[ 40  70  41 -50 -27 -39 -25 -12   1   0  49 -16  58  -1  33 -59 -55  28
  -5 -36 -35  -3  -6  66 -83 -16 -61   3  42 -36   4 -17 -47  -4]
(127)
[ -3  22  79 -21  43   5 -76 -15  21  26  10  -6  39 -23  31 -32 -68 -26
 -18  11 -48  -8 -26   3 -79 -42   8 -15  29 -23 -13   1 -46 -34]
(65)
[-16  -6  33  27  31  34 -25 -39 -13  -5  39  24  20 -18  16  -3   0  -2
   1  29  -8  18 -30 -19  29 -44  17 -39  13 -48 -17   0  -8  -1]
(109)
[-13 -29 -16  20  14  25  14  -3   3 -12  -9  26 -19   8 -38  24  23 -13
   1  30  23 -15   5 -27  50  11  36  -8 -10   0  -5   3  24  -5]
(65)
[  9  -1 -41  63 -63   8  72  -9 -27 -20  87  28 -33  -1 -62   3  51  40
  22  24  34   6  34 -10 111  28 -39 -34  13 -54 -22  -5  72  47]
(65)
[ -2   2  37 -15  26   8 -31   2  22   2 -30  -4  10 -13   5   0 -29 -19
 -12  12  -6 -16  -2  -3 -23 -14  27   1   7   0  -4   7 -17 -16]
(65)
[ -2   8  26 -23  25  -3 -26 -24  -1  -1  -6   4  25 -15  35  -6 -10  -8
 -11   9  -6   7 -21   7 -15 -31  14  -6  -5 -12   7  -5 -32   3]
(109)
[ 15  27 -24  38 -55   0  40 -15 -22  -4  99  17  -4  14 -32 -24  24  46
  24   5  13  13   7   8  43  21 -57 -31  15 -49  -9  -5  37  43]
(127)
[  3  27  36 -18  10  -2 -54 -25  12  13  43   0  35 -19  30 -35 -29 -12
  -9   1 -29  18 -15   5 -39 -31 -18 -15  23 -14  -2   9 -29  -2]
(35)
[ 10  22 -20  -3 -30 -11   3  -7 -20   6  49   0  16 -13  -8 -19   7  22
  26 -12  -2  12  12  19   6  -8 -47  -8  13 -22   4 -14  18  33]
(102)
[ -5  -3  -7 -22  11 -18 -18   4   4  -3 -44 -17  -9   9  -8   1   4 -18
 -12  -8  16 -17  -2  13  -8  18  11   8 -13  12  19  -1  -8 -17]
(160)
[ 30  53 -10   6 -65 -22  25 -14 -19  10 109   2  13  13 -13 -44 -12  49
  22  -7 -10  15   0  31 -10  15 -81 -27  22 -48  -2 -11  16  52]
(127)
[-22 -26  36 -22  74  11 -53 -12  27  -3 -50 -16  33 -20  30  -7 -34 -41
 -33 -11  -3 -30 -23  -6 -23 -41  54 -13   1   1   3   5 -27 -37]
(9)
[ -8  -9  -1   7  -6  18  -7   6  -6   3 -15   5  -1   0 -15   6  32  -4
  17 -14   5   2  20  -5   5  -2  -3   5  -8  10  -3  10  14  -8]
(102)
[ -8 -15  11  16   5  11   4  -7   3  -7   2  -5   1  -2 -14  -6   0  -4
  -2 -14  -1  -1   8 -14   3  -8   2 -19   1 -15 -10   8  15 -32]
(9)
[-37 -56 -36  52  40  49   4 -21   1 -20 -15  20 -33   6 -34  40  51  -3
   0  36  26 -34 -17 -27  81   4  63 -22 -18   3  -3  10  20   1]
(22)
[ 18  42 -14  29 -55 -13  24 -12 -28  -9  88  -5 -14  -3 -36 -29  -2  40
  27   0  -2  12  14  19  28  20 -84 -32  27 -55   1 -12  40  26]
(160)
[  5   1  -9 -21 -19  -6  19  13   5  -4 -29  10 -10  15 -27  17   5  -4
   2  10  14 -13   8  -2  -5  17   7  15 -14  15   4   3   7  21]
(65)
[ -21  -29   11  -31   54   -1  -35    4   33   -8 -114  -17   -7    7
    5   33    3  -26  -29   -6    2  -44   -4   10  -31    1   74   32
  -42   58   19   21  -39  -18]
(22)
[ -2  -8  -2 -28  15 -18 -19 -11   1   9 -39  10   6   9   4   8 -20 -25
  -8  12  15  -4  -4  13 -23  -7  33   7 -20   8   4   2 -20   4]
(58)
[ 15  39   0  -2 -33 -19   0   4 -13  -4  30  -2  -2   8 -21 -22  -3  17
  10  -1 -12  -3  14  20 -12   6 -56 -12   8 -14   6  -6   9   9]
(160)
[-19 -11  38  20  12  27 -12 -29 -10  -5   8  20   9  -7   0   4  10 -11
  -5  24   1  18 -16 -10  31 -22  23 -17  -6 -27 -19   3 -10 -38]
(109)
[  1   1  20 -46   8 -32 -15  19  23   7 -67 -26  13   7  12  -4 -24 -23
 -17 -28  -9  -6  17   7 -74   0  12  20 -31  39  14  13 -24 -32]
(9)
[ -3  34  14 -32  -7 -11 -37  10  -5  17  -7 -11  24 -15  17 -16  -7   7
   7 -15 -11   0   9  16 -45 -25 -27   6   5   4   3   0 -21  12]
(102)
[  2  -3 -17 -17 -13 -15  11  11   1 -17 -48 -19 -26  12 -24  17  21  -3
  -9 -17  31 -11  26  16  19  36   5  10 -19   3  15   4  11 -15]
(160)
[ -4  17  15  -5  -6   1 -10   4   3   6   1   4   2  -5 -14  -2 -14   2
  -1  18   4 -11   2 -10  -1  -2   0  -7   5  -9  -9   2  -3   5]
(65)
[-15  -9  53 -37  62   1 -57  -6  29   2 -56 -26  35 -18  35 -12 -46 -35
 -32 -18 -11 -23  -7   5 -56 -33  40   1  -1   7   0   9 -38 -49]
(9)
[ 12  17   0 -31 -18 -26  13  -4  -5  -9 -22   5   8   7   8   6  18   3
   1  -1   7  17   9  14 -17  -1  -9  13 -28   9  19   1 -15  27]
(109)
[  3   5  14 -13   2 -18 -11   1  14  -4 -50 -11  -1   5 -10  10  -8   4
  -1 -16 -26 -12   0  23 -48  -1  15  19 -14  23  15  11 -27 -14]
(22)
[-35 -46  -5  16  51  29 -30  -3   9 -13 -76  24 -11   7  -9  38  27 -40
 -19  44  39 -15   3 -37  46 -18  85  -7 -38  20 -14  23 -13 -37]
(58)
[ -7 -25  -6  -5  22  15   0   1  16 -18 -32   2  -1  19   0  14  26 -11
 -18  -1  33 -20   6  -2  22  20  43   6 -23  13   3  15  -5 -22]
(127)
[-24 -40  32  29  42  51 -20 -12  12  -4 -13  19   6  12  -4   9  26 -19
 -20  -3  14 -11 -20 -14  30  -6  57 -11   2 -21 -22  17  -6 -60]
(127)
[-20 -22  -1 -42  30   5 -31  17  12   3 -86 -16   4  -5  15  26  20 -20
 -15 -26  23 -17  18  -2 -12  -4  41  29 -32  37  10  13 -18 -17]
(102)
[-32 -51  -8  22  46  31 -14   3   9 -32 -65  -6 -29   2 -19  32  42 -29
 -26   4  43 -32  10 -22  75  16  61  -5 -21   3   1  16  13 -58]
(160)
[ -8 -10  11  20  14  11 -11 -14   0   3 -22  24  -3   4 -17   9  -5 -20
   6  27  11   4  12  -2  16 -12  35  -6 -10  -2 -15   7  -3 -37]
(58)
[-26 -26  25 -10  46  37 -56 -17  19  -9 -35   7  11  -9  15  12   6 -37
 -24   5  -2   5 -16 -31   1 -30  57 -10   5   0  -9  24 -30 -46]
(35)
[ -2   2  -6   6 -10   7  22 -16 -20 -11  18  23  -3   0 -10  10  19  11
  10  16  12  18  -2  -4  30  -6   1 -13  -5 -23   1  -2   8  16]
(109)
[ -5   3  49   7  18  20 -38 -11  11   7  10  12  16  -7  -8 -12 -27 -18
  -6  23 -27  -1 -10  -6 -23 -25  14 -13  21 -19 -22   0 -19 -40]
(65)
[ 10   3 -18  27 -54  14  33 -18 -14  -7  70  13 -16  -1 -25  -8  30  22
  19 -10   8  32  10  -4  46  11 -37 -19  22 -43 -12  10  42  39]
(35)
[ -7 -18 -20  60 -12  23  23   0 -12 -26  17  14 -34   9 -53   7  49   4
  14  14  26   0  24 -18  80  26  -6 -22  -3 -15  -6   8  47 -27]
(160)
[ 31  40  11 -46 -23 -30  -7   0   7  10  23 -10  28  17  12 -34 -39  11
   4 -21 -16  -2  -8  48 -72   6 -31   7  17  -9  15 -10 -25  24]
(127)
[-15 -24   2   9  21  17 -16  11   5 -17 -59  -2 -26  17 -29  18  36 -23
 -14  -4  18 -20  14 -14  22  14  30   2 -16  13   2  17   4 -36]
(160)
[ 21  27 -13  23 -45 -25  19 -19 -19   1  63   8  -1  -8 -14 -20 -18  24
  29  17   5  26  23  21  12   2 -42 -22  13 -45  -8  -5  20  29]
(58)
[ 33  44 -10 -36 -47 -41  25   8  -3   5  23  -5  12  22  -1 -24  -8  31
   8 -25   1   2  11  39 -44  25 -49  19  -2   4  17  -4  -6  45]
(127)
[ -3 -28 -45  41 -13   9  30 -18 -19 -11  28  31 -21  10 -33  13  27  -3
  20  33  35   5   5 -13  67   9  12 -25 -12 -20  -7   1  37  24]
(58)
[ 22  -2 -51  15 -57 -11  69  10 -13 -22  23   5 -25  35 -44   6  44  36
  19 -20  42   1  31   8  50  56 -24   6 -14  -7   6   6  43  40]
(127)
[ 18  16 -28 -26 -61 -31  58   6 -15 -16 -15   0 -19  18 -16  21  29  25
  14  -3  29  26  34  12  16  31 -23  17 -43  12  15   4  16  46]
(109)
[-12 -32  -6 -16  32  12 -11   0  17 -12 -55   7   5  21   3  17  25 -22
 -23  -4  26 -24 -12  -3   9   8  61  10 -24  19   8  11 -19 -26]
(127)
[ 20  34  39 -32 -19 -21 -17  -1  12   8   6 -15  18 -12   8 -20 -43   3
  -5  -8 -23   3   3  27 -57  -9 -26   4  18 -22  -1  -4 -21  -2]
(65)
[ 24  18 -30  -1 -40 -15  34  -1 -10  -6  61   3   5  20 -11 -20   5  31
  17 -13  15   3   1  20   5  27 -40 -12  10 -25  11  -6  19  40]
(127)
[-13  11  24 -11  10   8 -19 -18 -10  -7  11   6  15 -13  22  -1  -2   1
 -12  19   5   7 -17  -5   8 -25   2 -18  -5 -24  -3   4 -20  10]
(109)
[ 17  29  15 -28 -26 -22 -14 -14   7   3  22  -8  16 -12  18 -22 -11   5
  -1 -24 -17  28   9  21 -36  -7 -31   8  16 -16   8   8 -14  11]
(35)
[  2  22  44  18  -3   5 -20 -34 -13   2  57   9  25 -17  13 -26 -14   8
   5  15 -21  29 -13   5  -1 -29 -23 -30  14 -47 -13  -3 -13  -8]
(109)
[ 20  27   8  16 -48 -32   8 -23 -19  11  51   8   8  -3 -13 -23 -36  14
  25  12 -16  40   9  19 -19  -5 -39 -16   8 -39 -13  -5   4   0]
(58)
[  4  40  25 -40 -19 -19 -12  -8  -9   9  10  -3  21  -4  28 -12 -17  13
  -5  11  -5  13  -9  16 -34 -18 -25  -2 -13  -6   4  -2 -31  28]
(109)
[-17 -33 -29  10  24   4   3 -12  11 -17 -46  -1 -22   7 -21  29  27  -5
  -4  16  14 -28  -5   2  28  11  51   4 -26  26  15   5  -4   1]
(22)
[ -9 -21  -6 -20  23  -5   7   8  17 -14 -52 -14  -4  -1  -2  12  -2 -16
 -15 -14  20 -19  21  -9  -3   3  28   3 -24  23  11  12   5 -15]
(9)
[-10 -10  31 -21  37  -1 -32  -6  24  -6 -40 -28  20 -17  21  -7 -25 -24
 -24 -16   3 -12   2   2 -28 -21  26 -11  -4  -5   2   9 -16 -31]
(9)
[  4  -2   8  30 -16   6   0 -20 -15  -1  20  27  -1   9 -29  -5   2  -5
  16  22   1  17   6   2  11 -12  -3 -16   4 -28 -22   5   6  -5]
(58)
[-17 -19  10  -4  20  18   4 -10  -1 -19 -41   8  -6  -4   2  28  25  -9
 -13   6  29   0   4 -11  38  -4  42  -1 -22  -9   0  13  -4 -16]
(109)
[ -7  -9   7 -15  37  -2 -40  -5   8 -10 -34 -13   4   0   3  -5  -2 -28
 -18  -1   3 -24  -7  13  -6  -2  23  -4   2  -2  15  -3 -15 -28]
(160)
[  8  24  39  -9   2  -9 -36 -16  -6  -2  28 -24  18 -16   8 -32 -35   3
 -10 -28 -19  -5 -13  34 -25 -10 -33 -18  38 -56  -1  -9 -10 -23]
(160)
[-14 -33  -4  45  16  30   6 -21  -8 -16  -2  29 -12  -2 -25  21  13 -12
   5  28  31   3  12 -15  69  -7  40 -23  -7 -25 -24  12  21 -29]
(58)
[  6   7 -44 -36 -39 -30  29  23  -8   3 -31 -17 -11   7 -15  12  27  11
  17 -33  33  -4  37  22   2  34 -25  32 -33  30  26   1  22  36]
(102)
